Here is a tiny trained network, its code and every weight. The questions are about switching its units off for an input and a target symbol, where a switched-off unit gives its printed mean instead of its output.

import numpy as np


def w(rows, s, z=0):
    codes = np.array(rows[::2]) - 128.0
    scale = np.full(codes.shape[1], s)
    scale[-1] = z or s
    return codes * scale


def f(y):
    return np.maximum(y, 0)


def softmax(a):
    e = np.exp(a - a.max(-1, keepdims=True))
    return e / e.sum(-1, keepdims=True)


def log_softmax(a):
    a = a - a.max(-1, keepdims=True)
    return a - np.log(np.exp(a).sum(-1, keepdims=True))


def net(x, mask):
    ids = ['ΔΛΠαβεζηθμξστφψω'.index(c) for c in x.split()]
    T = len(ids)
    res = E[ids] + P[:T]
    u = 0
    for l in range(2):
        q, k, v = (res @ M[l].T for M in (Q, K, V))
        z = softmax(np.where(np.tri(T) > 0, q @ k.T / 4**0.5, -1e9)) @ v
        res = res + np.where(mask[u], z, O[l][:, -1]) @ O[l][:, :-1]
        u += 1
        y = f(res @ A[l][:, :-1].T + A[l][:, -1])
        res = res + np.where(mask[u : u + 4], y, B[l][:, -1]) @ B[l][:, :-1]
        u += 4
    return log_softmax(res[-1] @ U[:, :-1].T + U[:, -1])


Q, K, V, O, A, B = {}, {}, {}, {}, {}, {}
E = w([
[87,158,168,96],'Δ',
[51,90,55,99],'Λ',
[48,121,103,91],'Π',
[121,115,52,99],'α',
[117,140,170,36],'β',
[135,152,184,92],'ε',
[67,143,127,179],'ζ',
[4,92,98,117],'η',
[124,143,121,86],'θ',
[118,125,107,125],'μ',
[114,140,71,169],'ξ',
[162,146,115,136],'σ',
[155,139,178,111],'τ',
[86,144,190,49],'φ',
[128,165,113,105],'ψ',
[157,128,151,44],'ω',
],0.024)
P = w([
[67,209,75,104],'0',
[130,118,134,146],'1',
[64,19,149,59],'2',
[138,126,120,160],'3',
[59,12,156,47],'4',
[139,135,123,165],'5',
[54,7,158,44],'6',
[137,147,122,162],'7',
[47,7,157,26],'8',
[118,171,114,153],'9',
],0.012)
Q[0] = w([
[124,73,150,70],'L0H1',
[120,74,49,122],'L0H1',
[254,214,106,158],'L0H1',
[188,190,126,45],'L0H1',
],0.012)
K[0] = w([
[107,164,68,103],'L0H1',
[130,134,28,127],'L0H1',
[189,3,146,179],'L0H1',
[188,153,159,86],'L0H1',
],0.012)
V[0] = w([
[105,133,95,106],'L0H1',
[254,188,65,233],'L0H1',
[193,56,87,58],'L0H1',
[180,187,103,34],'L0H1',
],0.009)
O[0] = w([
[36,65,69,96,184],'L0H1',
[176,55,148,88,2],'L0H1',
[136,152,114,1,95],'L0H1',
[183,254,167,82,188],'L0H1',
],0.0091,0.0095)
A[0] = w([
[200,194,48,181,194],'L0N1',
[133,226,116,91,254],'L0N2',
[131,136,197,246,200],'L0N3',
[144,177,136,192,61],'L0N4',
],0.011,0.002)
B[0] = w([
[207,73,119,93,168],'L0N1',
[135,143,116,182,246],'L0N2',
[120,149,156,68,165],'L0N3',
[126,11,204,116,157],'L0N4',
],0.012,0.014)
Q[1] = w([
[15,206,112,162],'L1H1',
[124,56,87,72],'L1H1',
[98,113,254,121],'L1H1',
[114,164,65,108],'L1H1',
],0.0097)
K[1] = w([
[67,235,108,170],'L1H1',
[96,79,1,160],'L1H1',
[86,96,192,106],'L1H1',
[156,195,57,130],'L1H1',
],0.0066)
V[1] = w([
[151,172,169,253],'L1H1',
[157,50,175,59],'L1H1',
[96,249,11,86],'L1H1',
[136,106,44,115],'L1H1',
],0.0059)
O[1] = w([
[159,156,168,164,160],'L1H1',
[134,44,143,27,24],'L1H1',
[134,66,60,60,254],'L1H1',
[191,1,175,201,128],'L1H1',
],0.0092,0.0072)
A[1] = w([
[44,153,170,83,218],'L1N1',
[236,168,182,80,4],'L1N2',
[33,141,128,27,184],'L1N3',
[2,95,42,176,149],'L1N4',
],0.0066,0.003)
B[1] = w([
[139,158,68,199,194],'L1N1',
[136,222,172,84,146],'L1N2',
[241,97,124,182,199],'L1N3',
[136,112,254,26,255],'L1N4',
],0.0081,0.013)
U = w([
[123,121,130,208,163],'Δ',
[124,126,112,72,111],'Λ',
[93,140,119,119,140],'Π',
[179,97,44,111,116],'α',
[102,160,55,149,128],'β',
[173,147,167,143,103],'ε',
[149,85,182,236,98],'ζ',
[86,131,156,119,78],'η',
[155,120,69,163,206],'θ',
[148,99,89,162,254],'μ',
[197,32,123,244,149],'ξ',
[254,104,161,147,91],'σ',
[194,144,185,107,76],'τ',
[89,151,109,180,96],'φ',
[209,113,116,181,175],'ψ',
[171,173,86,59,74],'ω',
],0.0097,0.008)

Each question gives the input, a string of symbols that net reads in full, and the target symbol t.
The units are the heads (4 rows each of Q, K, V and O) and the neurons (one row each of A and B). Each row of codes is followed by its name. A weight is (code - 128) times the scale printed after its matrix; where a second scale follows, it is the last column's (O, A, B and U).
mask holds one flag per unit, layer by layer, with each layer's heads first. A switched-off unit (its flag False) gives its mean, the last column of its rows in O or B, instead of its output. The means were averaged over made-up inputs and are rounded, as every weight is.
A unit's drop is (log p(t) with every unit on - log p(t) with that unit switched off) / (log p(t) with every unit on - log p(t) with every unit switched off).
The circuit of an input: a set's keep is (log p(t) with only the set's units on - log p(t) with every unit switched off) / (log p(t) with every unit on - log p(t) with every unit switched off). Starting from all 10 units, units are removed one at a time, each time the one whose removal leaves the highest keep (on an exact tie, the one counted first), for as long as the keep stays at least 0.8.
circuit, biggest first: the units of the circuit, biggest drop first
unit that matters most: the unit with the biggest drop
k most important neurons: the k neurons with the biggest drops, biggest first
k most important neurons of layer l: the k neurons of layer l with the biggest drops, biggest first
drop of u: that unit's drop, to one decimal
input Δ ξ ξ μ Π τ, target τ: 3 most important neurons => [L1N2 L0N3 L0N2]
input ξ μ ξ β η, target ξ: circuit, biggest first => [L0H1]
input η α ξ, target η: circuit, biggest first => [L1N4 L0H1]
input ε η Π ω β ω, target ω: circuit, biggest first => [L0H1 L1H1]
input ζ ξ Δ φ Δ Δ β σ Π, target ζ: 3 most important neurons => [L1N3 L1N4 L1N1]
input Λ ψ μ Λ, target Λ: circuit, biggest first => [L1N4 L1H1 L0H1]
input β Δ Λ μ Δ, target β: circuit, biggest first => [L0H1 L1H1 L0N2]
input η ξ ψ, target η: circuit, biggest first => [L1N4 L0H1]
input φ ξ Δ σ α ξ, target ξ: circuit, biggest first => [L1H1 L0N1]
input Λ Δ σ Δ η, target Λ: circuit, biggest first => [L1N4 L1H1]
input Λ ψ μ, target Λ: 2 most important neurons of layer 1 => [L1N4 L1N1]
input τ η ξ α, target α: 2 most important neurons => [L0N2 L0N4]
input β ξ ε ξ τ Π β Δ η φ, target φ: circuit, biggest first => [L0N2 L0H1 L1H1 L0N1]
input η φ σ ζ, target ζ: 3 most important neurons of layer 1 => [L1N3 L1N1 L1N4]
input η φ σ τ ζ τ θ, target η: 2 most important neurons => [L1N4 L0N1]
input σ θ θ Π ω, target σ: circuit, biggest first => [L1N3 L0H1]
input σ μ μ σ θ ξ μ α, target α: circuit, biggest first => [L0H1 L0N2 L0N4 L1H1]
input μ ζ ξ α ε ω, target ω: circuit, biggest first => [L0H1 L0N4]
input η θ τ τ Λ, target η: 2 most important neurons => [L1N4 L0N1]
input Δ η ζ Λ ψ ζ ω ξ, target ξ: unit that matters most => L0N1
input φ σ ε ω Δ η Δ, target φ: 2 most important neurons => [L0N2 L1N1]
input Λ α ω ε η ω β η η η, target η: circuit, biggest first => [L1N4]
input ξ η α Λ β ψ ψ, target ξ: circuit, biggest first => [L0H1 L1H1]
input ξ Π ψ μ ξ η τ ζ Π, target ξ: 2 most important neurons => [L1N3 L0N2]
input ε ω ζ θ σ ω θ Λ, target Λ: 3 most important neurons => [L1N4 L0N4 L0N2]
input ω Λ Π β σ ξ σ ζ Π, target ω: 2 most important neurons => [L1N4 L0N4]
input ξ ω φ, target ξ: unit that matters most => L1N3
input ξ μ σ, target ξ: 2 most important neurons of layer 1 => [L1N4 L1N2]
input ξ η φ Δ μ, target ξ: drop of L1H1 => 0.4
